Here is a tiny trained network, its code and every weight. The questions are about switching its units off for an input and a target symbol, where a switched-off unit gives its printed mean instead of its output.

import numpy as np


def w(rows, s, z=0):
    codes = np.array(rows[::2]) - 128.0
    scale = np.full(codes.shape[1], s)
    scale[-1] = z or s
    return codes * scale


def norm(h):
    return h / np.sqrt((h * h).mean(-1, keepdims=True) + 1e-5)


def f(y):
    return y / 2 * (1 + np.tanh(0.7978845608 * (y + 0.044715 * y**3)))


def softmax(a):
    e = np.exp(a - a.max(-1, keepdims=True))
    return e / e.sum(-1, keepdims=True)


def log_softmax(a):
    a = a - a.max(-1, keepdims=True)
    return a - np.log(np.exp(a).sum(-1, keepdims=True))


def net(x, mask):
    ids = ['γδεμπσφψ'.index(c) for c in x.split()]
    T = len(ids)
    res = E[ids] + P[:T]
    u = 0
    for l in range(2):
        r = norm(res)
        for j in range(3):
            rows = slice(3 * j, 3 * j + 3)
            q, k, v = (r @ M[l][rows].T for M in (Q, K, V))
            z = softmax(np.where(np.tri(T) > 0, q @ k.T / 3**0.5, -1e9)) @ v
            o = O[l][rows]
            res = res + np.where(mask[u + j], z, o[:, -1]) @ o[:, :-1]
        u += 3
        y = f(norm(res) @ A[l][:, :-1].T + A[l][:, -1])
        res = res + np.where(mask[u : u + 4], y, B[l][:, -1]) @ B[l][:, :-1]
        u += 4
    return log_softmax(norm(res)[-1] @ U[:, :-1].T + U[:, -1])


Q, K, V, O, A, B = {}, {}, {}, {}, {}, {}
E = w([
[105,220,66],'γ',
[11,7,166],'δ',
[31,138,80],'ε',
[179,133,105],'μ',
[231,142,160],'π',
[37,58,98],'σ',
[197,101,148],'φ',
[210,179,99],'ψ',
],0.013)
P = w([
[188,81,214],'0',
[130,43,23],'1',
[34,133,120],'2',
[202,1,32],'3',
[69,105,240],'4',
[197,55,27],'5',
],0.0084)
Q[0] = w([
[186,119,138],'0.h0',
[85,135,125],'0.h0',
[207,98,171],'0.h0',
[117,42,87],'0.h1',
[97,114,131],'0.h1',
[45,47,61],'0.h1',
[138,11,130],'0.h2',
[194,108,167],'0.h2',
[68,122,144],'0.h2',
],0.011)
K[0] = w([
[67,124,114],'0.h0',
[181,135,119],'0.h0',
[23,132,20],'0.h0',
[170,72,48],'0.h1',
[164,88,130],'0.h1',
[237,28,63],'0.h1',
[246,172,100],'0.h2',
[117,144,44],'0.h2',
[141,174,143],'0.h2',
],0.011)
V[0] = w([
[147,79,112],'0.h0',
[126,210,221],'0.h0',
[105,125,75],'0.h0',
[152,142,103],'0.h1',
[95,2,114],'0.h1',
[196,202,64],'0.h1',
[175,171,83],'0.h2',
[154,94,69],'0.h2',
[202,240,86],'0.h2',
],0.0071)
O[0] = w([
[80,81,141,158],'0.h0',
[219,137,147,72],'0.h0',
[124,191,93,133],'0.h0',
[140,148,140,180],'0.h1',
[1,120,106,153],'0.h1',
[185,179,156,255],'0.h1',
[145,178,104,209],'0.h2',
[115,191,91,206],'0.h2',
[190,198,100,228],'0.h2',
],0.0083,0.0023)
A[0] = w([
[182,216,140,252],'0.n0',
[188,25,4,77],'0.n1',
[138,137,174,173],'0.n2',
[92,117,66,225],'0.n3',
],0.018,0.0014)
B[0] = w([
[28,84,141,216],'0.n0',
[122,3,38,251],'0.n1',
[58,153,126,134],'0.n2',
[34,127,217,201],'0.n3',
],0.011,0.012)
Q[1] = w([
[129,152,146],'1.h0',
[244,135,79],'1.h0',
[163,249,129],'1.h0',
[159,177,110],'1.h1',
[181,133,76],'1.h1',
[112,141,217],'1.h1',
[138,63,100],'1.h2',
[95,160,216],'1.h2',
[178,129,153],'1.h2',
],0.018)
K[1] = w([
[121,118,213],'1.h0',
[90,190,24],'1.h0',
[27,188,110],'1.h0',
[126,128,72],'1.h1',
[135,87,97],'1.h1',
[234,207,77],'1.h1',
[155,169,76],'1.h2',
[221,114,246],'1.h2',
[69,234,114],'1.h2',
],0.013)
V[1] = w([
[190,138,164],'1.h0',
[192,78,204],'1.h0',
[66,179,211],'1.h0',
[63,90,20],'1.h1',
[216,117,73],'1.h1',
[35,57,178],'1.h1',
[182,102,98],'1.h2',
[122,9,120],'1.h2',
[42,171,183],'1.h2',
],0.012)
O[1] = w([
[112,80,103,113],'1.h0',
[198,113,76,176],'1.h0',
[120,99,224,106],'1.h0',
[189,175,248,160],'1.h1',
[79,206,143,41],'1.h1',
[175,106,139,252],'1.h1',
[146,190,112,134],'1.h2',
[203,132,139,254],'1.h2',
[98,50,146,115],'1.h2',
],0.017,0.0093)
A[1] = w([
[118,144,210,7],'1.n0',
[158,168,70,70],'1.n1',
[103,137,185,34],'1.n2',
[7,152,164,138],'1.n3',
],0.02,0.0017)
B[1] = w([
[84,95,163,164],'1.n0',
[86,118,74,194],'1.n1',
[92,100,95,139],'1.n2',
[154,249,132,253],'1.n3',
],0.022,0.0041)
U = w([
[254,156,221,120],'γ',
[126,55,81,84],'δ',
[18,58,96,79],'ε',
[199,163,79,103],'μ',
[73,43,209,107],'π',
[71,184,109,253],'σ',
[99,84,224,105],'φ',
[95,114,236,117],'ψ',
],0.0095,0.0069)

Each question gives the input, a string of symbols that net reads in full, and the target symbol t.
The units are the heads (3 rows each of Q, K, V and O) and the neurons (one row each of A and B). Each row of codes is followed by its name. A weight is (code - 128) times the scale printed after its matrix; where a second scale follows, it is the last column's (O, A, B and U).
mask holds one flag per unit, layer by layer, with each layer's heads first. A switched-off unit (its flag False) gives its mean, the last column of its rows in O or B, instead of its output. The means were averaged over made-up inputs and are rounded, as every weight is.
A unit's drop is (log p(t) with every unit on - log p(t) with that unit switched off) / (log p(t) with every unit on - log p(t) with every unit switched off).
The circuit of an input: a set's keep is (log p(t) with only the set's units on - log p(t) with every unit switched off) / (log p(t) with every unit on - log p(t) with every unit switched off). Starting from the 12 units with the biggest drops (on a tie, the unit counted first), units are removed one at a time, each time the one whose removal leaves the highest keep (on an exact tie, the one counted first), for as long as the keep stays at least 0.8.
units of the circuit, in order: the units of the circuit, biggest drop first
top k neurons: the k neurons with the biggest drops, biggest first
top k neurons in layer l: the k neurons of layer l with the biggest drops, biggest first
heads that matter: for each layer, one digit per head in row order, 1 if its drop is at least 0.15 and else 0, layers parted by /
input ε μ γ γ, target γ: top 2 neurons -> [0.n0, 0.n1]
input γ σ δ, target σ: units of the circuit, in order -> [0.h1, 0.n1, 1.n3]
input γ ε γ, target σ: top 2 neurons -> [0.n1, 0.n3]
input φ ψ ε, target μ: units of the circuit, in order -> [0.n3, 1.h0, 0.h1, 0.n1]
input γ δ μ, target σ: top 2 neurons -> [0.n3, 0.n1]
input φ π φ, target μ: top 4 neurons -> [0.n0, 0.n3, 0.n1, 1.n1]
input φ ε φ μ δ, target μ: units of the circuit, in order -> [0.n3, 1.h0, 1.h2]
input γ ε ε, target σ: units of the circuit, in order -> [0.h1, 0.n1]
input φ γ π φ π, target μ: units of the circuit, in order -> [0.n3, 1.h0]
input ε φ γ, target π: heads that matter -> 000 / 010
input ε γ μ, target π: units of the circuit, in order -> [0.n1, 1.h2]
input μ ψ μ, target γ: units of the circuit, in order -> [1.h1]
input γ γ ψ, target σ: top 2 neurons in layer 0 -> [0.n3, 0.n1]
input φ μ ε γ μ, target μ: top neuron in layer 0 -> [0.n3]
input γ γ σ, target σ: top 3 neurons -> [0.n3, 1.n3, 0.n1]
input ψ γ φ μ γ, target ε: heads that matter -> 111 / 110
input μ ψ μ δ ε, target γ: heads that matter -> 100 / 000
input γ ε φ, target σ: heads that matter -> 111 / 010
input ψ γ δ μ ψ, target ε: top 2 neurons in layer 0 -> [0.n1, 0.n0]
input γ γ ε μ δ, target σ: heads that matter -> 011 / 010
input γ γ μ δ ψ, target σ: heads that matter -> 111 / 010
input μ γ δ, target γ: top neuron in layer 0 -> [0.n3]
input γ γ γ δ φ, target σ: top 2 neurons in layer 0 -> [0.n1, 0.n3]
input ε γ ψ, target π: heads that matter -> 000 / 000
input φ μ π γ π, target μ: top 4 neurons -> [0.n3, 0.n0, 0.n1, 1.n1]
input γ μ μ γ, target γ: heads that matter -> 111 / 010
input φ γ ε, target μ: heads that matter -> 010 / 101
